Below is a small trained network, with its code and all its weights. Each question gives an input and a class and asks what happens when units are switched off, that is, made to give their printed mean instead of their output.

import numpy as np


def w(rows, s, z=0):
    codes = np.array(rows[::2]) - 128.0
    scale = np.full(codes.shape[1], s)
    scale[-1] = z or s
    return codes * scale


def f(y):
    return np.maximum(y, 0)


def log_softmax(a):
    a = a - a.max(-1, keepdims=True)
    return a - np.log(np.exp(a).sum(-1, keepdims=True))


def net(x, mask):
    res = np.array(x, float).reshape(1, 6) / 4 @ E
    y = f(res @ A[0][:, :-1].T + A[0][:, -1])
    res = res + np.where(mask, y, B[0][:, -1]) @ B[0][:, :-1]
    return log_softmax(res[-1] @ U[:, :-1].T + U[:, -1])


A, B = {}, {}
E = w([
[61,154,25,150,83,212,59,99,87,191],'x0',
[207,115,161,113,229,154,69,137,123,165],'x1',
[183,29,179,170,4,126,50,147,29,165],'x2',
[102,192,57,161,36,247,121,153,41,100],'x3',
[125,238,69,127,57,70,94,96,144,145],'x4',
[65,149,99,34,146,81,165,129,171,124],'x5',
],0.011)
A[0] = w([
[165,101,130,103,98,135,74,99,10,122,56],'n1',
[230,93,166,115,183,108,107,112,148,153,93],'n2',
[219,106,171,106,180,35,101,144,126,163,36],'n3',
[216,91,184,244,117,183,61,133,70,128,71],'n4',
[124,142,73,135,62,141,71,121,70,160,180],'n5',
[75,123,102,128,104,58,120,113,139,75,18],'n6',
[113,166,156,153,110,167,126,110,96,71,121],'n7',
[111,20,137,175,126,167,121,167,31,160,149],'n8',
[130,121,113,117,136,119,124,107,108,112,72],'n9',
[155,136,164,99,125,98,137,163,163,134,94],'n10',
[119,132,96,78,230,148,110,112,158,157,53],'n11',
[110,120,168,113,156,33,73,131,180,100,91],'n12',
[134,96,126,127,129,127,76,153,45,130,2],'n13',
[151,106,139,165,98,146,98,152,58,171,73],'n14',
[208,57,129,155,29,153,15,156,42,183,49],'n15',
[136,147,149,128,116,141,118,136,111,158,36],'n16',
[123,126,119,121,147,115,139,114,101,155,68],'n17',
[111,203,41,165,48,154,65,116,73,197,61],'n18',
[94,124,144,141,104,21,160,87,201,157,41],'n19',
[220,107,188,161,185,120,112,126,174,128,59],'n20',
[73,95,146,162,124,144,137,137,122,136,10],'n21',
[129,109,137,131,109,143,98,156,168,127,12],'n22',
[118,152,103,133,90,161,103,105,131,130,25],'n23',
[85,194,91,174,71,152,37,128,139,145,64],'n24',
[128,108,121,103,142,113,114,136,94,147,96],'n25',
[111,143,170,111,108,170,145,95,101,154,71],'n26',
[115,146,87,103,189,216,129,148,137,181,89],'n27',
[141,174,158,132,59,127,176,190,138,86,56],'n28',
[116,204,37,153,77,110,97,121,54,158,37],'n29',
[134,111,134,78,143,134,118,140,128,129,64],'n30',
[114,145,110,136,120,123,113,145,125,142,31],'n31',
[114,128,153,129,119,129,114,107,146,109,42],'n32',
],0.011,0.0077)
B[0] = w([
[68,164,177,128,57,119,89,128,127,118,186],'n1',
[158,96,137,163,195,84,57,169,120,98,198],'n2',
[153,94,158,129,162,30,56,176,108,141,202],'n3',
[203,138,191,194,120,219,228,62,102,162,229],'n4',
[141,141,101,134,49,156,91,105,59,118,213],'n5',
[153,161,100,79,82,126,178,103,151,146,150],'n6',
[152,105,98,136,142,120,140,139,70,90,158],'n7',
[64,19,195,98,120,173,166,75,115,132,218],'n8',
[143,147,130,97,154,128,128,91,102,121,128],'n9',
[141,136,98,153,120,67,141,121,116,125,160],'n10',
[62,226,184,170,166,126,71,123,177,122,172],'n11',
[148,123,124,96,124,50,108,148,165,184,188],'n12',
[71,182,173,100,98,126,136,166,145,116,161],'n13',
[160,154,161,107,107,163,124,89,111,151,186],'n14',
[124,139,255,66,20,159,64,73,71,115,251],'n15',
[116,136,126,128,102,140,175,148,138,120,135],'n16',
[104,128,142,157,99,119,114,128,159,89,130],'n17',
[177,106,44,158,83,122,35,144,120,151,229],'n18',
[139,129,135,83,90,93,175,73,189,189,183],'n19',
[189,110,96,200,193,97,98,161,111,156,197],'n20',
[112,69,111,91,122,114,96,130,128,130,136],'n21',
[131,131,143,114,127,141,129,155,152,122,129],'n22',
[118,105,83,128,150,116,132,129,82,129,154],'n23',
[137,110,54,154,107,120,46,171,129,156,194],'n24',
[96,129,152,111,138,104,115,112,106,103,138],'n25',
[114,90,117,124,108,110,115,139,99,121,139],'n26',
[74,183,123,116,157,210,105,131,172,91,167],'n27',
[106,208,124,130,86,104,201,187,58,114,151],'n28',
[148,110,21,140,91,165,126,163,153,164,199],'n29',
[94,115,127,136,100,106,95,164,144,116,138],'n30',
[128,157,111,135,101,137,134,113,135,106,134],'n31',
[140,123,133,129,120,100,153,122,103,161,128],'n32',
],0.0079,0.026)
U = w([
[145,93,205,126,82,162,92,111,98,133,72],'0',
[147,110,58,135,82,155,78,131,111,136,160],'1',
[141,134,121,119,106,102,195,195,98,28,199],'2',
[67,8,136,121,161,158,138,145,129,98,166],'3',
[178,91,160,187,180,178,131,124,125,134,3],'4',
[131,119,133,83,90,72,179,113,198,161,108],'5',
[164,90,177,139,176,55,87,149,156,140,164],'6',
[80,158,130,120,184,156,99,139,193,110,101],'7',
],0.013,0.0043)

Each question gives the input, the list of numbers given to net, and the class t.
The units are the neurons (one row each of A and B). Each row of codes is followed by its name. A weight is (code - 128) times the scale printed after its matrix; where a second scale follows, it is the last column's (A, B and U).
mask holds one flag per neuron, in row order. A switched-off neuron (its flag False) gives its mean, the last column of its row in B, instead of its output. The means were averaged over made-up inputs and are rounded, as every weight is.
A unit's drop is (log p(t) with every unit on - log p(t) with that unit switched off) / (log p(t) with every unit on - log p(t) with every unit switched off).
The circuit of an input: a set's keep is (log p(t) with only the set's units on - log p(t) with every unit switched off) / (log p(t) with every unit on - log p(t) with every unit switched off). Starting from the 12 units with the biggest drops (on a tie, the unit counted first), units are removed one at a time, each time the one whose removal leaves the highest keep (on an exact tie, the one counted first), for as long as the keep stays at least 0.8.
circuit, biggest first: the units of the circuit, biggest drop first
most important unit: the unit with the biggest drop
k most important neurons: the k neurons with the biggest drops, biggest first
drop when u is switched off: that unit's drop, to one decimal
input [-3,6,-5,1,2,4], class 7: circuit, biggest first	n11; n15
input [1,7,-8,4,-8,-6], class 4: circuit, biggest first	n20; n1
input [-6,-5,-6,8,4,-5], class 2: circuit, biggest first	n28
input [-4,6,4,-2,-4,-1], class 6: 3 most important neurons	n3; n2; n20
input [1,-1,-1,4,-1,-4], class 1: circuit, biggest first	n15; n18
input [2,-3,7,8,-1,6], class 1: 4 most important neurons	n18; n29; n24; n5
input [3,8,-8,-6,3,5], class 7: 2 most important neurons	n11; n27
input [0,7,-5,-2,3,4], class 7: 4 most important neurons	n11; n27; n18; n15
input [7,-8,2,-8,7,8], class 5: 2 most important neurons	n19; n6
input [-3,-2,3,7,6,-7], class 1: 4 most important neurons	n18; n29; n24; n5
input [2,-3,-5,-6,-8,3], class 6: 4 most important neurons	n12; n29; n13; n1
input [-3,6,-3,4,6,1], class 7: 3 most important neurons	n5; n18; n15
input [2,8,-1,1,4,4], class 7: drop when n11 is switched off	0.1
input [-5,-4,0,-3,2,-1], class 5: most important unit	n19
input [-4,-5,2,1,6,-6], class 1: drop when n8 is switched off	0.3
input [-5,-4,-3,8,-8,1], class 2: drop when n28 is switched off	0.1
